Here is a tiny trained network, its code and every weight. The questions are about switching its units off for an input and a target symbol, where a switched-off unit gives its printed mean instead of its output.

import numpy as np


def w(rows, s, z=0):
    codes = np.array(rows[::2]) - 128.0
    scale = np.full(codes.shape[1], s)
    scale[-1] = z or s
    return codes * scale


def norm(h):
    return h / np.sqrt((h * h).mean(-1, keepdims=True) + 1e-5)


def f(y):
    return np.maximum(y, 0)


def softmax(a):
    e = np.exp(a - a.max(-1, keepdims=True))
    return e / e.sum(-1, keepdims=True)


def log_softmax(a):
    a = a - a.max(-1, keepdims=True)
    return a - np.log(np.exp(a).sum(-1, keepdims=True))


def net(x, mask):
    ids = ['γεημξσφψω'.index(c) for c in x.split()]
    T = len(ids)
    res = E[ids] + P[:T]
    r = norm(res)
    for j in range(3):
        rows = slice(2 * j, 2 * j + 2)
        q, k, v = (r @ M[0][rows].T for M in (Q, K, V))
        z = softmax(np.where(np.tri(T) > 0, q @ k.T / 2**0.5, -1e9)) @ v
        o = O[0][rows]
        res = res + np.where(mask[j], z, o[:, -1]) @ o[:, :-1]
    y = f(norm(res) @ A[0][:, :-1].T + A[0][:, -1])
    res = res + np.where(mask[3:11], y, B[0][:, -1]) @ B[0][:, :-1]
    return log_softmax(norm(res)[-1] @ U[:, :-1].T + U[:, -1])


Q, K, V, O, A, B = {}, {}, {}, {}, {}, {}
E = w([
[119,165,101,153],'γ',
[105,107,83,99],'ε',
[137,73,182,8],'η',
[64,113,175,137],'μ',
[84,100,170,148],'ξ',
[149,107,81,135],'σ',
[100,87,170,142],'φ',
[119,124,111,168],'ψ',
[99,102,84,95],'ω',
],0.017)
P = w([
[4,95,163,86],'0',
[2,111,167,104],'1',
[20,110,170,110],'2',
[41,116,167,113],'3',
[59,104,168,122],'4',
[73,108,164,126],'5',
[85,111,165,136],'6',
[96,110,165,149],'7',
[109,114,170,162],'8',
[121,124,165,172],'9',
[144,121,166,180],'10',
[164,128,167,201],'11',
[196,129,164,209],'12',
[176,130,160,213],'13',
],0.0042)
Q[0] = w([
[139,162,71,38],'H0',
[90,63,198,197],'H0',
[253,207,24,4],'H1',
[90,103,104,159],'H1',
[174,103,144,129],'H2',
[102,197,175,137],'H2',
],0.015)
K[0] = w([
[49,77,128,4],'H0',
[190,133,112,206],'H0',
[44,111,154,50],'H1',
[132,197,154,203],'H1',
[94,147,187,69],'H2',
[68,186,100,173],'H2',
],0.011)
V[0] = w([
[51,57,163,105],'H0',
[112,158,44,19],'H0',
[231,104,47,52],'H1',
[161,33,199,97],'H1',
[23,158,107,131],'H2',
[186,51,28,255],'H2',
],0.0057)
O[0] = w([
[167,154,169,101,217],'H0',
[253,148,163,222,130],'H0',
[147,173,253,81,1],'H1',
[39,86,97,50,64],'H1',
[174,133,184,111,245],'H2',
[205,53,111,157,128],'H2',
],0.0067,0.0043)
A[0] = w([
[79,79,112,97,157],'N0',
[97,110,199,95,99],'N1',
[83,117,110,179,254],'N2',
[137,162,118,209,162],'N3',
[167,192,62,167,153],'N4',
[118,98,2,164,122],'N5',
[175,103,126,121,83],'N6',
[145,96,207,183,134],'N7',
],0.012,0.0046)
B[0] = w([
[198,193,114,159,186],'N0',
[181,105,132,122,186],'N1',
[176,142,101,127,246],'N2',
[139,53,57,2,204],'N3',
[184,173,125,73,207],'N4',
[221,116,214,156,254],'N5',
[35,89,100,104,142],'N6',
[69,144,117,152,197],'N7',
],0.0086,0.009)
U = w([
[152,150,66,59,12],'γ',
[108,100,192,46,36],'ε',
[99,251,151,115,237],'η',
[154,171,121,242,155],'μ',
[85,134,240,186,225],'ξ',
[105,33,99,166,218],'σ',
[123,198,115,144,72],'φ',
[136,122,150,149,3],'ψ',
[135,118,151,93,31],'ω',
],0.014,0.004)

Each question gives the input, a string of symbols that net reads in full, and the target symbol t.
The units are the heads (2 rows each of Q, K, V and O) and the neurons (one row each of A and B). Each row of codes is followed by its name. A weight is (code - 128) times the scale printed after its matrix; where a second scale follows, it is the last column's (O, A, B and U).
mask holds one flag per unit, heads first, then neurons. A switched-off unit (its flag False) gives its mean, the last column of its rows in O or B, instead of its output. The means were averaged over made-up inputs and are rounded, as every weight is.
A unit's drop is (log p(t) with every unit on - log p(t) with that unit switched off) / (log p(t) with every unit on - log p(t) with every unit switched off).
The circuit of an input: a set's keep is (log p(t) with only the set's units on - log p(t) with every unit switched off) / (log p(t) with every unit on - log p(t) with every unit switched off). Starting from all 11 units, units are removed one at a time, each time the one whose removal leaves the highest keep (on an exact tie, the one counted first), for as long as the keep stays at least 0.8.
circuit, biggest first: the units of the circuit, biggest drop first
unit that matters most: the unit with the biggest drop
top k neurons: the k neurons with the biggest drops, biggest first
which heads matter: for each layer, one digit per head in row order, 1 if its drop is at least 0.15 and else 0, layers parted by /
drop when u is switched off: that unit's drop, to one decimal
input γ γ φ μ, target σ: unit that matters most => H1
input σ γ μ σ ξ μ μ σ ψ μ ε, target μ: top 2 neurons => (N3; N5)
input σ γ ω σ ω ω γ ψ ψ ξ, target μ: which heads matter => 100
input φ ω ξ φ, target γ: which heads matter => 111
input φ γ φ ε σ γ μ, target σ: top 3 neurons => (N5; N3; N0)
input μ ξ ω, target μ: circuit, biggest first => (N3; N0)
input γ ξ μ γ γ μ γ ξ, target σ: which heads matter => 010
input ω γ φ η ω ω ψ ε γ σ ε μ, target ξ: top 3 neurons => (N3; N7; N5)
input ψ η γ μ μ ψ ξ γ μ γ μ ε, target μ: top 2 neurons => (N5; N3)
input μ ξ μ μ μ μ φ, target γ: circuit, biggest first => (H1; N5; N0; H2)
input ψ μ φ, target μ: which heads matter => 010
input μ μ φ σ μ γ γ ε η μ γ μ ξ, target σ: which heads matter => 000
input ε γ σ σ ε μ ω σ σ φ ω ω ξ, target ξ: which heads matter => 010
input σ η σ ω, target σ: top 4 neurons => (N4; N5; N6; N2)
input ψ μ ψ ξ η γ ω γ η γ γ γ ψ φ, target μ: which heads matter => 100
input η μ μ ε μ μ μ, target η: which heads matter => 111
input φ μ μ, target η: top 3 neurons => (N3; N0; N5)
input μ σ η σ μ η ω ψ μ ε ξ γ, target γ: top 2 neurons => (N3; N4)
input ξ μ σ ξ η γ ψ μ, target μ: top 4 neurons => (N3; N0; N5; N4)
input ψ φ ξ, target μ: top 4 neurons => (N3; N0; N5; N4)
input γ ω γ σ γ γ, target γ: drop when N3 is switched off => 1.1
input φ μ γ μ σ σ ω, target μ: drop when H0 is switched off => -0.1
input γ μ γ φ, target σ: drop when N5 is switched off => 0.2
